Below are the code and all the weights of a small trained network. Each question names an input and a class and asks about switching units off, where a switched-off unit gives its printed mean instead of its output.

import numpy as np


def w(rows, s, z=0):
    codes = np.array(rows[::2]) - 128.0
    scale = np.full(codes.shape[1], s)
    scale[-1] = z or s
    return codes * scale


def f(y):
    return y / 2 * (1 + np.tanh(0.7978845608 * (y + 0.044715 * y**3)))


def log_softmax(a):
    a = a - a.max(-1, keepdims=True)
    return a - np.log(np.exp(a).sum(-1, keepdims=True))


def net(x, mask):
    res = np.array(x, float).reshape(1, 7) / 4 @ E
    y = f(res @ A[0][:, :-1].T + A[0][:, -1])
    res = res + np.where(mask, y, B[0][:, -1]) @ B[0][:, :-1]
    return log_softmax(res[-1] @ U[:, :-1].T + U[:, -1])


A, B = {}, {}
E = w([
[121,50,2,56,138,198,92,54,125,130,121],'x0',
[136,175,114,132,242,232,57,233,131,185,131],'x1',
[128,128,126,128,130,129,128,127,128,128,129],'x2',
[129,251,133,41,63,126,75,50,131,215,130],'x3',
[117,134,49,228,182,67,205,81,115,241,139],'x4',
[123,229,64,196,143,187,173,81,123,27,120],'x5',
[135,129,126,130,124,129,124,130,132,127,128],'x6',
],0.0039)
A[0] = w([
[133,150,120,130,176,173,107,173,131,157,131,54],'n1',
[128,230,124,64,87,121,102,93,130,188,132,89],'n2',
[127,41,119,176,167,124,145,177,130,68,131,104],'n3',
[131,122,177,67,98,160,93,154,145,53,129,31],'n4',
[127,39,122,178,163,131,148,177,130,72,130,106],'n5',
[127,55,27,62,139,172,109,79,124,125,125,29],'n6',
[128,82,138,134,56,57,158,52,125,76,125,73],'n7',
[132,123,182,60,95,161,89,156,134,39,127,49],'n8',
[129,83,139,133,58,61,159,55,121,78,125,72],'n9',
[123,254,77,180,155,180,182,81,109,9,138,10],'n10',
[129,31,188,75,122,96,121,161,120,229,138,42],'n11',
[136,119,178,71,103,158,94,148,140,57,132,29],'n12',
[129,241,125,61,86,124,102,88,133,197,128,86],'n13',
[124,44,120,175,164,128,150,177,126,73,123,94],'n14',
[124,121,85,199,162,86,165,97,133,235,140,102],'n15',
[132,187,205,174,118,81,139,173,131,129,127,74],'n16',
[130,156,121,136,190,188,93,188,126,165,125,68],'n17',
[131,191,209,176,121,79,143,178,124,128,124,80],'n18',
[129,35,182,77,126,89,116,161,117,224,133,29],'n19',
[128,155,120,134,191,185,96,186,126,166,128,65],'n20',
[130,192,211,181,116,80,142,178,126,130,125,87],'n21',
[123,64,36,72,139,170,113,88,120,127,119,27],'n22',
[134,123,84,213,156,90,167,91,142,232,125,116],'n23',
[132,155,120,136,189,187,94,189,124,166,125,67],'n24',
],0.0088,0.0011)
B[0] = w([
[127,137,123,118,99,95,140,140,140,159,133,163],'n1',
[128,122,222,156,146,121,164,87,89,125,122,239],'n2',
[129,134,211,138,135,124,149,78,93,132,121,222],'n3',
[125,146,79,121,139,124,134,151,55,95,123,192],'n4',
[130,138,212,138,134,126,147,76,92,132,124,222],'n5',
[131,63,114,127,141,222,109,131,157,158,157,226],'n6',
[130,155,122,113,86,74,141,169,158,213,143,235],'n7',
[125,147,69,122,137,124,138,155,35,90,125,208],'n8',
[131,156,121,112,88,78,141,164,157,208,143,230],'n9',
[125,147,114,154,160,82,73,123,255,42,77,244],'n10',
[126,161,110,159,148,103,99,115,225,54,94,229],'n11',
[124,147,84,122,139,123,133,150,63,100,123,185],'n12',
[130,117,236,154,142,116,165,73,83,121,122,254],'n13',
[128,134,206,139,134,125,149,79,96,131,123,216],'n14',
[123,146,86,107,135,134,128,160,32,74,122,234],'n15',
[129,78,106,117,136,193,114,121,143,151,148,188],'n16',
[129,141,118,116,86,79,144,146,148,182,138,192],'n17',
[130,73,105,117,136,200,112,120,147,151,150,195],'n18',
[126,158,112,158,149,105,100,115,218,62,92,223],'n19',
[127,142,120,116,85,81,144,146,146,177,137,189],'n20',
[129,71,103,117,136,203,111,119,146,154,151,199],'n21',
[131,75,116,127,138,204,112,131,149,152,157,208],'n22',
[128,149,83,100,129,135,124,165,31,72,121,238],'n23',
[131,142,118,116,85,79,144,145,148,179,139,191],'n24',
],0.021,0.0043)
U = w([
[132,129,252,172,149,120,191,34,81,133,116,253],'0',
[121,165,99,180,165,90,58,122,239,49,57,33],'1',
[114,163,53,81,142,135,139,193,10,73,121,128],'2',
[136,159,118,89,36,57,162,180,167,239,166,127],'3',
[138,20,103,111,154,254,89,117,157,167,193,86],'4',
],0.0074,0.00054)

Each question gives the input, the list of numbers given to net, and the class t.
The units are the neurons (one row each of A and B). Each row of codes is followed by its name. A weight is (code - 128) times the scale printed after its matrix; where a second scale follows, it is the last column's (A, B and U).
mask holds one flag per neuron, in row order. A switched-off neuron (its flag False) gives its mean, the last column of its row in B, instead of its output. The means were averaged over made-up inputs and are rounded, as every weight is.
A unit's drop is (log p(t) with every unit on - log p(t) with that unit switched off) / (log p(t) with every unit on - log p(t) with every unit switched off).
The circuit of an input: a set's keep is (log p(t) with only the set's units on - log p(t) with every unit switched off) / (log p(t) with every unit on - log p(t) with every unit switched off). Starting from the 12 units with the biggest drops (on a tie, the unit counted first), units are removed one at a time, each time the one whose removal leaves the highest keep (on an exact tie, the one counted first), for as long as the keep stays at least 0.8.
circuit, biggest first: the units of the circuit, biggest drop first
k most important neurons: the k neurons with the biggest drops, biggest first
drop of u: that unit's drop, to one decimal
input [6,-2,2,-4,0,-2,-6], class 4: circuit, biggest first	[n6]
input [4,1,5,5,-3,-7,-7], class 1: 2 most important neurons	[n11; n19]
input [7,3,4,-3,-6,5,3], class 4: 4 most important neurons	[n6; n22; n23; n15]
input [-5,-2,-2,4,2,4,6], class 4: circuit, biggest first	[n21; n18]
input [7,7,7,5,7,2,1], class 2: 3 most important neurons	[n15; n23; n7]
input [-8,5,8,-3,-8,-6,-5], class 2: 4 most important neurons	[n8; n4; n12; n6]
input [-1,1,-6,5,-7,-1,-6], class 2: 2 most important neurons	[n8; n4]
input [7,5,-7,1,0,-8,8], class 1: 2 most important neurons	[n11; n19]
input [-6,0,5,-5,-7,-3,-8], class 2: 3 most important neurons	[n8; n4; n12]
input [6,-5,5,-1,5,-7,-5], class 1: 2 most important neurons	[n11; n19]
input [-6,-7,-2,6,2,1,-8], class 3: 2 most important neurons	[n7; n9]
input [-8,-4,3,7,-4,1,2], class 4: 2 most important neurons	[n21; n18]
input [5,4,-1,-6,7,-7,-7], class 1: 3 most important neurons	[n11; n19; n13]
input [6,-5,5,6,-6,-7,0], class 1: circuit, biggest first	[n11]
input [-6,-6,2,-4,-4,4,-5], class 3: 3 most important neurons	[n7; n9; n6]
input [-1,5,1,0,4,4,-8], class 3: drop of n10	-0.1
input [-3,5,-7,-5,7,-6,-4], class 2: drop of n10	0.7
input [0,-4,7,2,-3,-1,1], class 3: drop of n15	0.4
